Here is a tiny trained network, its code and every weight. The questions are about switching its units off for an input and a target symbol, where a switched-off unit gives its printed mean instead of its output.

import numpy as np


def w(rows, s, z=0):
    codes = np.array(rows[::2]) - 128.0
    scale = np.full(codes.shape[1], s)
    scale[-1] = z or s
    return codes * scale


def norm(h):
    return h / np.sqrt((h * h).mean(-1, keepdims=True) + 1e-5)


def f(y):
    return y / 2 * (1 + np.tanh(0.7978845608 * (y + 0.044715 * y**3)))


def softmax(a):
    e = np.exp(a - a.max(-1, keepdims=True))
    return e / e.sum(-1, keepdims=True)


def log_softmax(a):
    a = a - a.max(-1, keepdims=True)
    return a - np.log(np.exp(a).sum(-1, keepdims=True))


def net(x, mask):
    ids = ['ΣΦΩαεζλμτ'.index(c) for c in x.split()]
    T = len(ids)
    res = E[ids] + P[:T]
    u = 0
    for l in range(3):
        r = norm(res)
        for j in range(2):
            rows = slice(2 * j, 2 * j + 2)
            q, k, v = (r @ M[l][rows].T for M in (Q, K, V))
            z = softmax(np.where(np.tri(T) > 0, q @ k.T / 2**0.5, -1e9)) @ v
            o = O[l][rows]
            res = res + np.where(mask[u + j], z, o[:, -1]) @ o[:, :-1]
        u += 2
        y = f(norm(res) @ A[l][:, :-1].T + A[l][:, -1])
        res = res + np.where(mask[u : u + 8], y, B[l][:, -1]) @ B[l][:, :-1]
        u += 8
    return log_softmax(norm(res)[-1] @ U[:, :-1].T + U[:, -1])


Q, K, V, O, A, B = {}, {}, {}, {}, {}, {}
E = w([
[134,89,252,91,150,96,120],'Σ',
[140,100,143,148,169,46,126],'Φ',
[137,145,123,93,70,47,2],'Ω',
[124,213,109,109,90,107,173],'α',
[138,177,42,205,166,88,97],'ε',
[118,151,111,67,155,165,116],'ζ',
[131,76,134,146,54,167,136],'λ',
[61,108,107,179,131,133,55],'μ',
[97,154,120,127,148,143,214],'τ',
],0.007)
P = w([
[254,152,171,236,171,150,93],'0',
[159,97,100,73,150,112,118],'1',
[139,95,100,64,131,115,132],'2',
[122,99,112,76,139,95,137],'3',
[112,102,110,80,113,98,150],'4',
[86,118,118,92,117,99,154],'5',
[74,127,114,98,98,104,165],'6',
[62,125,123,89,115,105,165],'7',
],0.004)
Q[0] = w([
[140,109,77,115,97,126,171],'L0H0',
[197,184,3,56,106,211,201],'L0H0',
[175,214,110,48,119,203,195],'L0H1',
[168,44,214,112,70,181,142],'L0H1',
],0.012)
K[0] = w([
[178,138,140,174,44,147,121],'L0H0',
[253,107,174,178,153,228,70],'L0H0',
[197,167,162,226,163,230,132],'L0H1',
[118,107,52,110,43,165,208],'L0H1',
],0.013)
V[0] = w([
[171,106,197,80,123,102,157],'L0H0',
[178,4,163,166,21,177,204],'L0H0',
[115,135,172,166,12,114,144],'L0H1',
[115,14,97,136,7,211,213],'L0H1',
],0.0034)
O[0] = w([
[116,145,92,161,200,108,107,149],'L0H0',
[116,196,220,129,229,96,112,85],'L0H0',
[66,203,239,138,144,69,103,88],'L0H1',
[3,152,237,188,131,104,178,4],'L0H1',
],0.002,0.0033)
A[0] = w([
[74,71,175,229,88,182,79,57],'L0N0',
[28,159,14,237,150,133,79,6],'L0N1',
[89,130,235,75,126,140,109,14],'L0N2',
[166,68,132,166,119,52,87,85],'L0N3',
[75,190,98,97,155,118,101,128],'L0N4',
[88,84,124,157,149,114,130,132],'L0N5',
[110,159,95,165,98,113,8,72],'L0N6',
[64,78,136,138,38,133,2,173],'L0N7',
],0.0058,0.0014)
B[0] = w([
[123,98,132,150,56,176,97,155],'L0N0',
[144,1,87,162,131,107,172,243],'L0N1',
[163,94,202,128,85,118,149,151],'L0N2',
[113,150,115,135,174,86,68,251],'L0N3',
[131,90,103,106,167,105,121,212],'L0N4',
[103,146,120,138,128,140,109,156],'L0N5',
[194,113,122,100,117,102,127,206],'L0N6',
[146,106,122,70,121,111,72,246],'L0N7',
],0.009,0.0019)
Q[1] = w([
[70,166,79,114,152,55,91],'L1H0',
[126,88,159,206,154,105,31],'L1H0',
[145,159,4,102,121,198,186],'L1H1',
[169,79,12,129,148,63,157],'L1H1',
],0.014)
K[1] = w([
[127,174,110,208,103,90,217],'L1H0',
[4,130,97,72,103,65,185],'L1H0',
[240,112,94,180,168,222,99],'L1H1',
[206,97,34,170,126,67,148],'L1H1',
],0.014)
V[1] = w([
[146,95,140,160,137,112,32],'L1H0',
[71,60,163,120,202,255,105],'L1H0',
[118,88,126,151,85,106,167],'L1H1',
[140,180,76,150,103,201,12],'L1H1',
],0.0094)
O[1] = w([
[73,37,190,115,208,165,84,206],'L1H0',
[251,43,188,83,159,104,225,2],'L1H0',
[87,127,140,117,77,113,162,89],'L1H1',
[150,97,100,177,122,254,69,156],'L1H1',
],0.0046,0.0029)
A[1] = w([
[104,152,138,145,162,132,180,116],'L1N0',
[168,143,85,139,176,139,152,114],'L1N1',
[142,164,131,124,184,172,103,107],'L1N2',
[117,86,201,83,69,175,129,119],'L1N3',
[170,175,137,108,120,121,178,44],'L1N4',
[94,131,139,168,143,148,152,91],'L1N5',
[145,152,255,123,130,90,144,5],'L1N6',
[182,121,67,133,73,201,153,18],'L1N7',
],0.011,0.0025)
B[1] = w([
[164,120,117,99,117,149,104,144],'L1N0',
[142,88,101,137,161,157,151,217],'L1N1',
[111,98,147,101,114,107,156,252],'L1N2',
[102,163,106,165,88,115,216,228],'L1N3',
[180,169,110,114,189,55,122,152],'L1N4',
[145,150,129,98,122,110,83,121],'L1N5',
[106,87,249,113,113,120,140,235],'L1N6',
[122,51,143,105,175,219,130,218],'L1N7',
],0.012,0.0029)
Q[2] = w([
[169,66,104,255,78,87,102],'L2H0',
[147,84,127,108,80,173,176],'L2H0',
[83,209,111,104,148,199,102],'L2H1',
[101,179,148,60,153,217,170],'L2H1',
],0.02)
K[2] = w([
[50,83,38,21,50,34,187],'L2H0',
[73,9,170,173,155,161,165],'L2H0',
[159,163,105,211,124,207,70],'L2H1',
[194,89,209,183,154,224,106],'L2H1',
],0.014)
V[2] = w([
[254,140,90,108,12,125,73],'L2H0',
[146,181,30,212,159,140,188],'L2H0',
[136,70,61,96,77,125,183],'L2H1',
[127,219,146,127,74,160,142],'L2H1',
],0.011)
O[2] = w([
[165,45,170,225,2,129,73,85],'L2H0',
[68,105,189,223,200,158,118,124],'L2H0',
[184,153,153,190,134,204,139,116],'L2H1',
[81,31,57,204,131,124,133,2],'L2H1',
],0.0057,0.0073)
A[2] = w([
[139,164,61,144,84,67,158,166],'L2N0',
[158,65,76,155,64,98,182,155],'L2N1',
[178,51,127,67,133,86,192,121],'L2N2',
[136,86,182,204,114,141,139,143],'L2N3',
[198,64,126,94,53,86,3,53],'L2N4',
[229,200,157,211,200,93,162,1],'L2N5',
[152,184,128,122,34,168,215,58],'L2N6',
[57,156,166,101,101,187,139,114],'L2N7',
],0.012,0.0042)
B[2] = w([
[150,70,126,129,112,187,118,175],'L2N0',
[144,170,132,88,225,148,80,198],'L2N1',
[105,79,84,201,65,108,123,253],'L2N2',
[137,126,89,77,105,74,123,180],'L2N3',
[254,146,106,114,75,113,57,235],'L2N4',
[195,165,73,190,168,71,230,224],'L2N5',
[51,213,122,96,65,183,182,174],'L2N6',
[176,131,166,199,147,113,107,205],'L2N7',
],0.014,0.0054)
U = w([
[77,51,3,37,52,87,185,6],'Σ',
[73,189,122,14,226,88,85,148],'Φ',
[225,148,122,84,47,107,36,189],'Ω',
[15,95,71,224,90,122,56,142],'α',
[137,177,234,225,193,156,63,35],'ε',
[151,28,149,96,166,250,172,163],'ζ',
[105,20,224,126,114,31,146,137],'λ',
[86,236,99,119,53,221,174,165],'μ',
[182,176,76,205,181,74,226,144],'τ',
],0.0057,0.0019)

Each question gives the input, a string of symbols that net reads in full, and the target symbol t.
The units are the heads (2 rows each of Q, K, V and O) and the neurons (one row each of A and B). Each row of codes is followed by its name. A weight is (code - 128) times the scale printed after its matrix; where a second scale follows, it is the last column's (O, A, B and U).
mask holds one flag per unit, layer by layer, with each layer's heads first. A switched-off unit (its flag False) gives its mean, the last column of its rows in O or B, instead of its output. The means were averaged over made-up inputs and are rounded, as every weight is.
A unit's drop is (log p(t) with every unit on - log p(t) with that unit switched off) / (log p(t) with every unit on - log p(t) with every unit switched off).
The circuit of an input: a set's keep is (log p(t) with only the set's units on - log p(t) with every unit switched off) / (log p(t) with every unit on - log p(t) with every unit switched off). Starting from the 12 units with the biggest drops (on a tie, the unit counted first), units are removed one at a time, each time the one whose removal leaves the highest keep (on an exact tie, the one counted first), for as long as the keep stays at least 0.8.
circuit, biggest first: the units of the circuit, biggest drop first
unit that matters most: the unit with the biggest drop
k most important neurons: the k neurons with the biggest drops, biggest first
top k neurons in layer l: the k neurons of layer l with the biggest drops, biggest first
which heads matter: for each layer, one digit per head in row order, 1 if its drop is at least 0.15 and else 0, layers parted by /
drop when u is switched off: that unit's drop, to one decimal
input ζ μ ε ε Φ α α, target ζ: circuit, biggest first	(L1H1, L1N7)
input ε Φ Σ Φ Φ Φ Ω ε, target α: circuit, biggest first	(L2N5, L2N4)
input μ τ Σ τ λ Σ Σ τ, target μ: unit that matters most	L0N1
input λ Ω ζ, target λ: which heads matter	01 / 00 / 00
input Ω Σ Φ Φ τ, target Ω: 3 most important neurons	(L0N6, L1N5, L2N4)
input ε Ω λ, target μ: circuit, biggest first	(L1N3, L2N6)
input ζ α ζ Σ, target λ: which heads matter	00 / 01 / 00
input μ μ Φ, target Φ: which heads matter	00 / 00 / 00
input Σ ζ μ Φ α, target Σ: top 2 neurons in layer 2	(L2N2, L2N4)
input λ τ λ, target λ: which heads matter	11 / 01 / 00
input Ω μ μ ε ε Ω ζ Φ, target Ω: which heads matter	00 / 00 / 10
input Φ τ μ ε ζ τ τ, target Φ: which heads matter	00 / 10 / 00
input Φ Φ ε ζ ζ ε, target Σ: 4 most important neurons	(L0N1, L0N3, L1N2, L2N2)
input μ μ λ Ω ε ζ, target μ: 2 most important neurons	(L2N6, L1N3)
input ε ε Φ α μ Φ, target α: which heads matter	00 / 10 / 00
input λ τ Ω τ, target λ: most important neuron	(L1N6)
input ε λ ζ, target ε: 2 most important neurons	(L2N7, L0N1)
input τ ζ μ ε ζ ζ λ, target μ: top 2 neurons in layer 2	(L2N6, L2N1)
input τ ε τ ε ζ Φ ζ ζ, target τ: 2 most important neurons	(L0N1, L2N5)
input Φ λ Σ, target λ: most important neuron	(L1N6)
input μ ζ Ω ζ, target μ: 3 most important neurons	(L0N1, L2N6, L1N3)
input ε τ ζ Ω α, target ε: 2 most important neurons	(L0N3, L2N7)
input Φ Φ α λ Φ τ Φ ζ, target Φ: drop when L0H1 is switched off	0.1
input ζ Σ ε Φ Φ ζ τ τ, target ζ: drop when L1H1 is switched off	0.3
